Here is a tiny trained network, its code and every weight. The questions are about switching its units off for an input and a class, where a switched-off unit gives its printed mean instead of its output.

import numpy as np


def w(rows, s, z=0):
    codes = np.array(rows[::2]) - 128.0
    scale = np.full(codes.shape[1], s)
    scale[-1] = z or s
    return codes * scale


def norm(h):
    return h / np.sqrt((h * h).mean(-1, keepdims=True) + 1e-5)


def f(y):
    return y / 2 * (1 + np.tanh(0.7978845608 * (y + 0.044715 * y**3)))


def log_softmax(a):
    a = a - a.max(-1, keepdims=True)
    return a - np.log(np.exp(a).sum(-1, keepdims=True))


def net(x, mask):
    res = np.array(x, float).reshape(1, 7) / 4 @ E
    u = 0
    for l in range(2):
        y = f(norm(res) @ A[l][:, :-1].T + A[l][:, -1])
        res = res + np.where(mask[u : u + 14], y, B[l][:, -1]) @ B[l][:, :-1]
        u += 14
    return log_softmax(norm(res)[-1] @ U[:, :-1].T + U[:, -1])


A, B = {}, {}
E = w([
[128,128,127],'x0',
[128,128,128],'x1',
[196,54,210],'x2',
[129,128,127],'x3',
[128,129,128],'x4',
[188,103,12],'x5',
[60,45,107],'x6',
],0.011)
A[0] = w([
[130,106,114,72],'L0N0',
[124,125,105,97],'L0N1',
[126,128,82,102],'L0N2',
[119,110,145,76],'L0N3',
[135,120,115,85],'L0N4',
[123,117,96,136],'L0N5',
[75,174,135,121],'L0N6',
[52,173,170,146],'L0N7',
[227,31,147,2],'L0N8',
[153,74,236,108],'L0N9',
[59,163,149,85],'L0N10',
[146,108,109,2],'L0N11',
[26,4,111,232],'L0N12',
[134,128,127,98],'L0N13',
],0.02,0.0051)
B[0] = w([
[136,149,129,128],'L0N0',
[123,148,111,131],'L0N1',
[108,163,94,148],'L0N2',
[115,118,144,127],'L0N3',
[130,142,123,125],'L0N4',
[126,163,100,146],'L0N5',
[171,129,111,161],'L0N6',
[203,125,157,186],'L0N7',
[229,130,158,198],'L0N8',
[16,132,156,204],'L0N9',
[179,122,153,162],'L0N10',
[129,146,164,124],'L0N11',
[137,3,86,254],'L0N12',
[127,128,129,123],'L0N13',
],0.039,0.013)
A[1] = w([
[36,224,155,93],'L1N0',
[55,130,42,190],'L1N1',
[94,104,100,130],'L1N2',
[92,154,159,71],'L1N3',
[193,118,67,66],'L1N4',
[111,40,96,214],'L1N5',
[132,205,235,179],'L1N6',
[168,120,134,77],'L1N7',
[114,121,132,119],'L1N8',
[180,187,115,142],'L1N9',
[168,183,122,92],'L1N10',
[3,115,177,157],'L1N11',
[90,216,82,3],'L1N12',
[124,132,130,106],'L1N13',
],0.027,0.0045)
B[1] = w([
[223,1,40,167],'L1N0',
[83,252,133,187],'L1N1',
[132,179,119,158],'L1N2',
[141,64,145,141],'L1N3',
[113,96,238,222],'L1N4',
[134,219,169,253],'L1N5',
[246,181,53,206],'L1N6',
[117,124,174,163],'L1N7',
[138,132,110,129],'L1N8',
[128,158,39,186],'L1N9',
[160,164,68,167],'L1N10',
[41,18,90,197],'L1N11',
[40,77,87,157],'L1N12',
[134,126,119,123],'L1N13',
],0.047,0.014)
U = w([
[241,171,83,248],'0',
[180,104,253,204],'1',
[78,172,19,77],'2',
[74,249,187,5],'3',
[158,17,57,116],'4',
[26,59,174,94],'5',
],0.023,0.003)

Each question gives the input, the list of numbers given to net, and the class t.
The units are the neurons (one row each of A and B). Each row of codes is followed by its name. A weight is (code - 128) times the scale printed after its matrix; where a second scale follows, it is the last column's (A, B and U).
mask holds one flag per neuron, layer by layer. A switched-off neuron (its flag False) gives its mean, the last column of its row in B, instead of its output. The means were averaged over made-up inputs and are rounded, as every weight is.
A unit's drop is (log p(t) with every unit on - log p(t) with that unit switched off) / (log p(t) with every unit on - log p(t) with every unit switched off).
The circuit of an input: a set's keep is (log p(t) with only the set's units on - log p(t) with every unit switched off) / (log p(t) with every unit on - log p(t) with every unit switched off). Starting from the 12 units with the biggest drops (on a tie, the unit counted first), units are removed one at a time, each time the one whose removal leaves the highest keep (on an exact tie, the one counted first), for as long as the keep stays at least 0.8.
units of the circuit, in order: the units of the circuit, biggest drop first
unit that matters most: the unit with the biggest drop
top k neurons: the k neurons with the biggest drops, biggest first
top k neurons in layer l: the k neurons of layer l with the biggest drops, biggest first
input [5,-5,8,-3,8,-4,6], class 5: units of the circuit, in order -> [L0N9]
input [-2,-6,8,7,-8,-8,-2], class 4: units of the circuit, in order -> [L0N9, L0N12, L1N0]
input [1,4,4,-8,-8,-3,0], class 4: units of the circuit, in order -> [L0N9, L0N12, L1N0]
input [5,-3,1,-8,5,0,5], class 5: units of the circuit, in order -> [L1N6, L0N12, L1N5, L1N9]
input [8,2,-7,6,-3,1,-5], class 2: top 3 neurons in layer 0 -> [L0N12, L0N8, L0N9]
input [-8,-3,-5,-7,-1,1,-3], class 2: top 2 neurons in layer 0 -> [L0N12, L0N8]
input [7,1,2,8,7,-7,-1], class 4: top 2 neurons -> [L0N9, L0N12]
input [4,6,5,4,3,0,-6], class 4: top 3 neurons -> [L0N12, L0N9, L0N7]
input [3,6,1,-6,-8,-1,3], class 5: top 2 neurons -> [L0N9, L1N6]
input [-2,-5,-3,6,-1,3,-8], class 2: top 2 neurons -> [L0N12, L0N9]
input [1,0,-1,-6,-1,1,-6], class 2: top 4 neurons -> [L0N12, L0N8, L0N7, L0N9]
input [-5,3,3,4,1,0,5], class 5: top 2 neurons in layer 0 -> [L0N9, L0N7]
input [2,-1,-1,-6,-5,0,2], class 1: top 2 neurons -> [L0N9, L1N5]
input [-8,7,8,3,1,3,3], class 1: unit that matters most -> L0N8
input [-7,4,0,-5,-4,2,-7], class 2: top 3 neurons -> [L0N12, L0N8, L0N7]
input [5,-3,4,0,3,-2,-6], class 4: top 2 neurons -> [L0N12, L0N9]
input [5,-5,7,-8,-6,-1,-4], class 4: top 3 neurons -> [L0N9, L0N12, L1N11]
input [3,-3,0,-1,-5,5,0], class 2: top 2 neurons -> [L0N12, L0N2]
input [-4,2,5,3,-1,-5,0], class 4: top 3 neurons -> [L0N9, L0N12, L1N0]
input [-8,1,8,-6,-3,-7,1], class 5: top 2 neurons -> [L0N9, L1N11]
input [-1,-5,5,-3,-3,-7,-6], class 4: unit that matters most -> L0N12
input [-2,-4,4,-4,-3,0,-3], class 4: top 3 neurons in layer 0 -> [L0N9, L0N12, L0N7]
input [6,2,0,8,-1,7,-1], class 2: top 2 neurons in layer 0 -> [L0N12, L0N7]
